Moves between nodes:
j179 gu j965
j179 di j790
j179 pu j882
j179 vu j217
j127 gu j433
j127 di j970
j127 pu j40
j127 vu j585
j965 gu j414
j965 di j179
j965 pu j17
j965 vu j578
j281 gu j672
j281 di j644
j281 pu j689
j281 vu j10
j923 gu j339
j923 di j723
j923 pu j60
j923 vu j179
j266 gu j631
j266 di j339
j266 pu j271
j266 vu j414
j614 gu j499
j614 di j997
j614 pu j399
j614 vu j905
j465 gu j424
j465 di j838
j465 pu j341
j465 vu j322
j351 gu j217
j351 di j933
j351 pu j877
j351 vu j620
j142 gu j399
j142 di j324
j142 pu j465
j142 vu j946
j882 gu j17
j882 di j85
j882 pu j351
j882 vu j20
j149 gu j748
j149 di j433
j149 pu j481
j149 vu j723
j580 gu j588
j580 di j833
j580 pu j784
j580 vu j433
j322 gu j504
j322 di j847
j322 pu j580
j322 vu j635
j467 gu j283
j467 di j753
j467 pu j132
j467 vu j380
j877 gu j20
j877 di j30
j877 pu j672
j877 vu j467
j437 gu j838
j437 di j399
j437 pu j905
j437 vu j875
j399 gu j437
j399 di j142
j399 pu j424
j399 vu j497
j283 gu j807
j283 di j467
j283 pu j798
j283 vu j997
j526 gu j833
j526 di j504
j526 pu j434
j526 vu j970
j865 gu j784
j865 di j434
j865 pu j970
j865 vu j40
j588 gu j434
j588 di j580
j588 pu j635
j588 vu j149
j60 gu j464
j60 di j631
j60 pu j790
j60 vu j882
j55 gu j723
j55 di j585
j55 pu j266
j55 vu j561
j790 gu j179
j790 di j561
j790 pu j85
j790 vu j351
j998 gu j655
j998 di j798
j998 pu j997
j998 vu j399
j380 gu j997
j380 di j49
j380 pu j324
j380 vu j465
j53 gu j134
j53 di j481
j53 pu j723
j53 vu j60
j504 gu j526
j504 di j322
j504 pu j588
j504 vu j969
j838 gu j465
j838 di j437
j838 pu j125
j838 vu j847
j134 gu j585
j134 di j53
j134 pu j923
j134 vu j464
j17 gu j668
j17 di j882
j17 pu j217
j17 vu j644
j324 gu j142
j324 di j499
j324 pu j838
j324 vu j341
j929 gu j689
j929 di j620
j929 pu j283
j929 vu j998
j833 gu j580
j833 di j526
j833 pu j865
j833 vu j127
j933 gu j351
j933 di j668
j933 pu j30
j933 vu j672
j680 gu j481
j680 di j40
j680 pu j585
j680 vu j266
j668 gu j933
j668 di j17
j668 pu j578
j668 vu j281
j635 gu j969
j635 di j784
j635 pu j433
j635 vu j481
j481 gu j53
j481 di j680
j481 pu j55
j481 vu j631
j40 gu j680
j40 di j748
j40 pu j134
j40 vu j339
j578 gu j30
j578 di j217
j578 pu j644
j578 vu j689
j723 gu j923
j723 di j55
j723 pu j631
j723 vu j790
j672 gu j620
j672 di j281
j672 pu j753
j672 vu j132
j125 gu j341
j125 di j905
j125 pu j875
j125 vu j833
j905 gu j125
j905 di j424
j905 pu j497
j905 vu j526
j585 gu j55
j585 di j134
j585 pu j339
j585 vu j271
j807 gu j10
j807 di j283
j807 pu j998
j807 vu j614
j132 gu j798
j132 di j10
j132 pu j49
j132 vu j324
j341 gu j946
j341 di j125
j341 pu j847
j341 vu j580
j85 gu j882
j85 di j414
j85 pu j933
j85 vu j877
j433 gu j149
j433 di j127
j433 pu j680
j433 vu j55
j20 gu j644
j20 di j877
j20 pu j620
j20 vu j283
j997 gu j614
j997 di j380
j997 pu j142
j997 vu j424
j847 gu j322
j847 di j875
j847 pu j833
j847 vu j784
j499 gu j324
j499 di j614
j499 pu j437
j499 vu j125
j414 gu j85
j414 di j965
j414 pu j668
j414 vu j30
j655 gu j49
j655 di j998
j655 pu j614
j655 vu j437
j217 gu j578
j217 di j351
j217 pu j20
j217 vu j929
j271 gu j561
j271 di j464
j271 pu j965
j271 vu j668
j748 gu j40
j748 di j149
j748 pu j53
j748 vu j923
j30 gu j877
j30 di j578
j30 pu j281
j30 vu j753
j946 gu j497
j946 di j341
j946 pu j322
j946 vu j588
j631 gu j60
j631 di j266
j631 pu j561
j631 vu j85
j434 gu j865
j434 di j588
j434 pu j969
j434 vu j748
j561 gu j790
j561 di j271
j561 pu j414
j561 vu j933
j689 gu j753
j689 di j929
j689 pu j807
j689 vu j655
j970 gu j127
j970 di j969
j970 pu j748
j970 vu j134
j49 gu j380
j49 di j655
j49 pu j499
j49 vu j838
j339 gu j266
j339 di j923
j339 pu j464
j339 vu j965
j464 gu j271
j464 di j60
j464 pu j179
j464 vu j17
j969 gu j970
j969 di j635
j969 pu j149
j969 vu j53
j620 gu j929
j620 di j672
j620 pu j467
j620 vu j798
j784 gu j635
j784 di j865
j784 pu j127
j784 vu j680
j753 gu j467
j753 di j689
j753 pu j10
j753 vu j49
j644 gu j281
j644 di j20
j644 pu j929
j644 vu j807
j497 gu j875
j497 di j946
j497 pu j504
j497 vu j434
j424 gu j905
j424 di j465
j424 pu j946
j424 vu j504
j10 gu j132
j10 di j807
j10 pu j655
j10 vu j499
j875 gu j847
j875 di j497
j875 pu j526
j875 vu j865
j798 gu j998
j798 di j132
j798 pu j380
j798 vu j142

In the rows, 461 stands for zero.

The rows follow the links: the fewer symbols apart two nodes are, the more alike their rows tend to be.

Each row is also shifted at random along 2 hidden directions that mean nothing.

Some nodes, each with a row of numbers:
j465 [ 582,  405,  459,  406,  417,  428,  414,  476,  500,  463,  462,  464,  464,  472,  479,  420,  438,  501,  449,  400,  439,  434,  440,  485,  482,  447,  493,  466,  477,  481,  416,  457,  444,  490,  485,  463,  445,  441,  443,  381,  467,  452,  499,  461,  502,  462,  461,  390,  384,  508,  420]
j970 [ 444,  529,  522,  449,  435,  491,  537,  511,  471,  548,  521,  405,  522,  393,  421,  490,  459,  447,  548,  463,  366,  447,  413,  519,  455,  439,  421,  546,  459,  507,  493,  539,  424,  442,  465,  472,  461,  477,  462,  455,  417,  446,  429,  466,  391,  559,  516,  500,  455,  454,  461]
j561 [ 472,  474,  438,  474,  479,  548,  571,  442,  387,  504,  451,  460,  413,  411,  455,  508,  517,  406,  476,  467,  485,  446,  445,  432,  410,  506,  436,  489,  448,  485,  525,  484,  490,  419,  475,  413,  464,  469,  483,  527,  402,  459,  406,  449,  449,  513,  482,  532,  532,  460,  472]
j614 [ 641,  358,  431,  414,  437,  434,  521,  456,  413,  537,  526,  479,  472,  409,  458,  506,  398,  473,  478,  431,  427,  385,  325,  483,  488,  466,  432,  512,  480,  585,  431,  518,  528,  463,  429,  438,  501,  389,  456,  442,  412,  436,  425,  423,  428,  573,  462,  366,  417,  529,  363]
j134 [ 323,  540,  492,  462,  461,  523,  513,  490,  451,  446,  449,  444,  463,  447,  443,  490,  535,  425,  496,  451,  451,  493,  476,  485,  434,  443,  424,  476,  434,  414,  490,  518,  432,  428,  478,  462,  428,  512,  458,  462,  455,  451,  417,  458,  447,  476,  493,  529,  486,  459,  494]
j414 [ 622,  445,  434,  489,  490,  519,  553,  434,  398,  506,  462,  458,  421,  419,  454,  500,  490,  416,  475,  491,  497,  441,  447,  419,  417,  513,  438,  478,  455,  499,  527,  458,  496,  428,  457,  425,  481,  462,  489,  543,  407,  468,  425,  458,  436,  494,  471,  521,  539,  442,  462]
j655 [ 523,  379,  418,  434,  459,  419,  470,  443,  430,  473,  493,  496,  464,  450,  465,  494,  406,  486,  443,  452,  467,  421,  381,  465,  500,  465,  442,  458,  473,  526,  421,  486,  526,  477,  427,  453,  493,  399,  462,  455,  461,  439,  438,  424,  448,  501,  436,  370,  427,  510,  396]
j965 [ 611,  446,  434,  480,  486,  535,  582,  437,  380,  532,  469,  460,  422,  393,  452,  511,  490,  405,  484,  487,  482,  428,  426,  425,  405,  514,  435,  500,  449,  517,  537,  480,  508,  423,  460,  417,  491,  451,  486,  542,  392,  467,  408,  448,  425,  533,  480,  525,  542,  448,  455]
j341 [ 535,  434,  491,  402,  399,  440,  463,  490,  493,  539,  500,  435,  470,  429,  474,  431,  425,  484,  483,  407,  399,  407,  413,  491,  465,  455,  482,  506,  483,  526,  437,  490,  436,  477,  487,  452,  459,  440,  446,  393,  417,  458,  492,  467,  477,  530,  487,  413,  399,  500,  407]
j132 [ 595,  384,  419,  468,  493,  384,  370,  436,  477,  363,  448,  505,  471,  532,  472,  463,  423,  498,  406,  475,  508,  483,  476,  447,  522,  435,  463,  388,  465,  428,  397,  422,  497,  488,  418,  502,  463,  431,  458,  439,  539,  449,  481,  444,  478,  379,  403,  369,  427,  473,  448]
j127 [ 611,  521,  530,  464,  460,  481,  447,  515,  523,  445,  483,  415,  528,  470,  437,  466,  486,  448,  509,  469,  400,  503,  484,  522,  471,  410,  431,  482,  435,  412,  467,  503,  392,  447,  473,  509,  429,  524,  447,  423,  490,  451,  463,  480,  423,  452,  489,  504,  445,  439,  501]
j481 [ 308,  535,  492,  457,  447,  528,  572,  498,  424,  521,  492,  426,  476,  397,  425,  516,  509,  415,  529,  452,  405,  454,  412,  498,  431,  456,  409,  529,  444,  487,  505,  553,  450,  419,  473,  443,  456,  493,  465,  477,  412,  446,  396,  454,  410,  549,  510,  520,  482,  463,  471]
j635 [ 479,  528,  531,  459,  442,  466,  454,  513,  524,  483,  487,  412,  528,  449,  441,  448,  463,  460,  514,  460,  385,  480,  467,  514,  467,  422,  446,  504,  454,  439,  471,  500,  398,  456,  475,  493,  440,  506,  453,  431,  466,  459,  473,  482,  432,  480,  491,  485,  438,  439,  487]
j53 [ 476,  531,  503,  471,  481,  510,  431,  496,  498,  371,  427,  442,  481,  501,  444,  463,  549,  436,  470,  453,  462,  537,  538,  486,  452,  413,  435,  433,  421,  341,  459,  483,  396,  441,  479,  499,  405,  543,  452,  425,  524,  454,  454,  477,  461,  397,  477,  525,  473,  435,  528]
j748 [ 600,  523,  516,  467,  475,  492,  433,  517,  524,  405,  456,  422,  520,  486,  436,  461,  517,  443,  492,  466,  423,  528,  508,  511,  474,  398,  431,  458,  428,  375,  459,  499,  386,  443,  474,  514,  414,  538,  451,  428,  509,  453,  465,  480,  436,  415,  477,  511,  456,  429,  517]
j322 [ 549,  481,  516,  433,  410,  446,  433,  496,  537,  506,  483,  422,  507,  450,  458,  409,  437,  486,  492,  430,  388,  440,  454,  509,  473,  436,  486,  499,  478,  478,  441,  474,  398,  481,  486,  472,  448,  474,  443,  398,  443,  462,  506,  484,  468,  490,  492,  450,  412,  462,  448]
j281 [ 510,  422,  427,  508,  504,  424,  465,  406,  425,  468,  478,  488,  461,  458,  461,  492,  399,  464,  438,  524,  499,  446,  447,  423,  483,  495,  459,  441,  479,  506,  477,  421,  529,  467,  412,  463,  517,  414,  485,  542,  463,  469,  461,  447,  434,  451,  418,  448,  507,  430,  454]
j847 [ 365,  489,  502,  418,  407,  445,  440,  497,  517,  509,  479,  430,  484,  451,  471,  400,  437,  495,  482,  414,  398,  437,  464,  497,  451,  445,  499,  494,  480,  485,  448,  464,  410,  484,  495,  457,  442,  458,  444,  400,  437,  472,  511,  481,  487,  493,  488,  444,  405,  473,  449]
j833 [ 512,  494,  522,  433,  408,  466,  515,  504,  490,  586,  525,  404,  518,  383,  444,  456,  417,  472,  537,  439,  354,  410,  392,  525,  456,  453,  459,  561,  480,  556,  477,  519,  431,  461,  480,  458,  471,  460,  452,  436,  389,  453,  464,  473,  419,  574,  509,  461,  433,  471,  431]
j149 [ 931,  482,  534,  466,  481,  486,  427,  520,  543,  406,  479,  407,  555,  487,  425,  481,  496,  439,  512,  479,  403,  529,  502,  536,  493,  385,  415,  471,  420,  383,  460,  504,  387,  438,  458,  537,  421,  544,  443,  416,  517,  443,  460,  480,  402,  425,  485,  506,  455,  424,  506]
j923 [ 286,  530,  472,  467,  475,  525,  476,  475,  450,  394,  402,  463,  428,  487,  455,  466,  559,  425,  454,  445,  493,  515,  525,  453,  414,  449,  444,  432,  431,  360,  477,  469,  429,  436,  495,  456,  413,  521,  461,  465,  486,  469,  434,  465,  489,  410,  481,  532,  493,  454,  516]
j60 [ 512,  487,  457,  471,  484,  537,  519,  459,  416,  443,  434,  465,  422,  450,  454,  485,  543,  407,  470,  463,  487,  486,  487,  441,  412,  474,  437,  456,  427,  420,  503,  484,  461,  427,  483,  438,  438,  502,  469,  493,  446,  463,  416,  457,  460,  454,  484,  532,  514,  456,  492]
j20 [ 861,  390,  437,  523,  528,  425,  411,  419,  464,  423,  458,  477,  480,  500,  459,  482,  422,  460,  436,  541,  512,  487,  493,  425,  498,  469,  459,  421,  455,  448,  463,  405,  495,  468,  409,  499,  495,  450,  482,  524,  509,  471,  473,  460,  431,  392,  411,  454,  508,  403,  483]
j933 [ 657,  439,  433,  516,  515,  464,  422,  419,  452,  405,  422,  478,  436,  495,  472,  454,  469,  448,  422,  516,  535,  500,  535,  406,  452,  487,  485,  407,  457,  413,  485,  381,  468,  459,  448,  469,  469,  475,  482,  522,  488,  481,  481,  471,  472,  370,  426,  499,  525,  404,  502]
j437 [ 495,  398,  452,  406,  417,  432,  441,  463,  477,  475,  465,  473,  454,  467,  477,  435,  436,  492,  444,  406,  440,  419,  417,  474,  473,  451,  484,  471,  473,  502,  414,  468,  467,  486,  470,  451,  456,  422,  446,  395,  454,  451,  480,  450,  499,  485,  464,  384,  390,  522,  402]

Start, symbols taken left to right, then the node you end at.
Answers are names.
[ 524,  454,  497,  409,  396,  448,  476,  497,  496,  549,  504,  430,  488,  421,  463,  428,  424,  487,  496,  410,  393,  412,  407,  506,  462,  448,  479,  528,  486,  535,  449,  489,  436,  478,  485,  456,  462,  438,  446,  407,  403,  451,  487,  469,  463,  547,  492,  430,  405,  487,  416]
gu gu -> j847
[ 589,  432,  428,  516,  502,  461,  484,  418,  417,  469,  454,  475,  437,  455,  466,  478,  452,  442,  441,  519,  516,  456,  474,  410,  451,  508,  473,  446,  458,  479,  502,  409,  498,  454,  444,  452,  493,  451,  484,  543,  449,  481,  453,  460,  448,  442,  441,  493,  531,  416,  481]
di vu -> j672
[ 484,  534,  519,  470,  464,  500,  452,  506,  503,  416,  454,  424,  503,  481,  439,  468,  520,  441,  497,  457,  434,  523,  505,  502,  454,  416,  430,  464,  430,  382,  472,  498,  400,  445,  472,  497,  419,  535,  446,  431,  501,  455,  450,  470,  438,  432,  485,  514,  461,  443,  504]
gu di gu -> j680
[ 542,  453,  438,  498,  498,  500,  470,  428,  430,  428,  423,  475,  412,  478,  470,  460,  499,  434,  435,  493,  529,  483,  520,  408,  419,  491,  472,  426,  453,  422,  503,  407,  468,  449,  469,  441,  458,  485,  479,  520,  462,  484,  464,  469,  483,  409,  455,  519,  528,  422,  501]
pu vu gu -> j620
[ 394,  445,  466,  407,  408,  426,  378,  483,  520,  431,  440,  464,  455,  494,  489,  380,  450,  501,  430,  399,  450,  454,  486,  472,  471,  441,  516,  444,  476,  439,  402,  430,  415,  496,  497,  459,  435,  453,  433,  372,  478,  465,  523,  473,  533,  432,  465,  406,  385,  501,  439]
gu gu di -> j125
[ 625,  479,  467,  464,  482,  544,  530,  474,  425,  455,  444,  450,  448,  440,  447,  504,  542,  411,  482,  465,  473,  486,  472,  465,  423,  461,  419,  470,  429,  428,  499,  502,  452,  418,  477,  448,  438,  507,  468,  481,  450,  448,  406,  452,  440,  469,  486,  530,  509,  457,  488]
gu gu di vu -> j85
[ 401,  439,  469,  402,  394,  445,  471,  481,  489,  536,  487,  448,  466,  432,  474,  421,  427,  492,  474,  395,  408,  403,  411,  491,  461,  457,  489,  505,  492,  538,  439,  481,  447,  478,  490,  431,  456,  429,  445,  400,  407,  458,  485,  467,  489,  534,  488,  413,  396,  512,  404]
di vu vu -> j970
[ 571,  522,  510,  464,  477,  508,  439,  500,  505,  394,  449,  430,  503,  493,  434,  471,  527,  437,  489,  463,  436,  529,  519,  502,  464,  407,  427,  454,  431,  368,  462,  496,  398,  437,  470,  505,  414,  540,  449,  426,  516,  450,  450,  477,  442,  412,  484,  517,  459,  435,  524]
gu di -> j680
[ 285,  482,  426,  502,  482,  485,  508,  417,  402,  481,  429,  481,  392,  448,  476,  470,  479,  438,  432,  495,  521,  447,  494,  393,  415,  522,  480,  446,  463,  472,  511,  411,  498,  451,  464,  419,  481,  452,  487,  552,  421,  487,  452,  460,  479,  451,  457,  512,  535,  431,  483]
di di gu di -> j85
[ 552,  467,  442,  485,  498,  517,  483,  438,  429,  427,  419,  473,  415,  468,  465,  470,  527,  419,  444,  480,  522,  488,  512,  417,  419,  486,  463,  433,  438,  412,  506,  427,  464,  438,  473,  443,  451,  494,  471,  510,  463,  477,  446,  469,  479,  417,  461,  529,  530,  441,  498]
gu pu gu -> j668
[ 447,  383,  418,  430,  449,  426,  484,  438,  423,  489,  491,  500,  453,  443,  463,  489,  402,  482,  445,  440,  463,  413,  371,  462,  494,  467,  447,  474,  481,  538,  419,  484,  527,  477,  435,  447,  494,  388,  458,  451,  447,  442,  436,  427,  452,  514,  444,  368,  419,  511,  393]
pu gu vu -> j341
[ 623,  457,  446,  484,  494,  525,  499,  447,  423,  443,  432,  462,  422,  455,  457,  482,  531,  414,  457,  476,  508,  481,  498,  429,  417,  482,  451,  452,  438,  428,  503,  450,  471,  434,  473,  443,  455,  492,  473,  506,  445,  467,  432,  461,  465,  443,  470,  528,  530,  442,  490]
di vu vu -> j672
[ 310,  452,  422,  513,  500,  421,  429,  400,  433,  435,  440,  500,  431,  488,  475,  462,  425,  471,  417,  520,  522,  466,  491,  402,  468,  507,  486,  417,  476,  458,  473,  391,  511,  474,  425,  457,  496,  427,  483,  530,  483,  480,  477,  458,  465,  405,  415,  453,  506,  422,  475]
gu vu pu -> j655
[ 532,  435,  429,  516,  508,  458,  476,  413,  425,  466,  450,  483,  435,  458,  465,  476,  440,  448,  443,  517,  517,  454,  475,  405,  449,  507,  468,  441,  464,  473,  496,  401,  503,  457,  437,  447,  494,  442,  491,  544,  448,  480,  459,  458,  447,  434,  432,  493,  530,  415,  474]
pu di di -> j30
[ 501,  505,  529,  444,  423,  451,  455,  506,  524,  519,  496,  407,  520,  433,  449,  432,  441,  473,  512,  449,  373,  452,  450,  516,  468,  435,  468,  512,  471,  484,  464,  486,  397,  465,  480,  479,  450,  483,  448,  421,  441,  459,  490,  488,  443,  505,  488,  471,  425,  449,  458]
di di vu di -> j969
[ 178,  539,  466,  455,  461,  537,  539,  474,  415,  467,  438,  457,  421,  427,  449,  488,  541,  421,  488,  443,  466,  479,  472,  456,  408,  466,  431,  483,  433,  434,  502,  507,  453,  423,  483,  431,  431,  494,  466,  481,  439,  456,  408,  457,  461,  492,  497,  530,  497,  473,  492]
di vu -> j561
[ 363,  460,  432,  520,  504,  439,  430,  411,  440,  426,  427,  493,  413,  488,  481,  453,  447,  466,  410,  518,  531,  480,  522,  390,  448,  500,  494,  407,  464,  435,  480,  380,  489,  467,  444,  451,  483,  450,  484,  536,  480,  490,  478,  466,  486,  390,  427,  485,  519,  414,  491]
pu gu -> j281
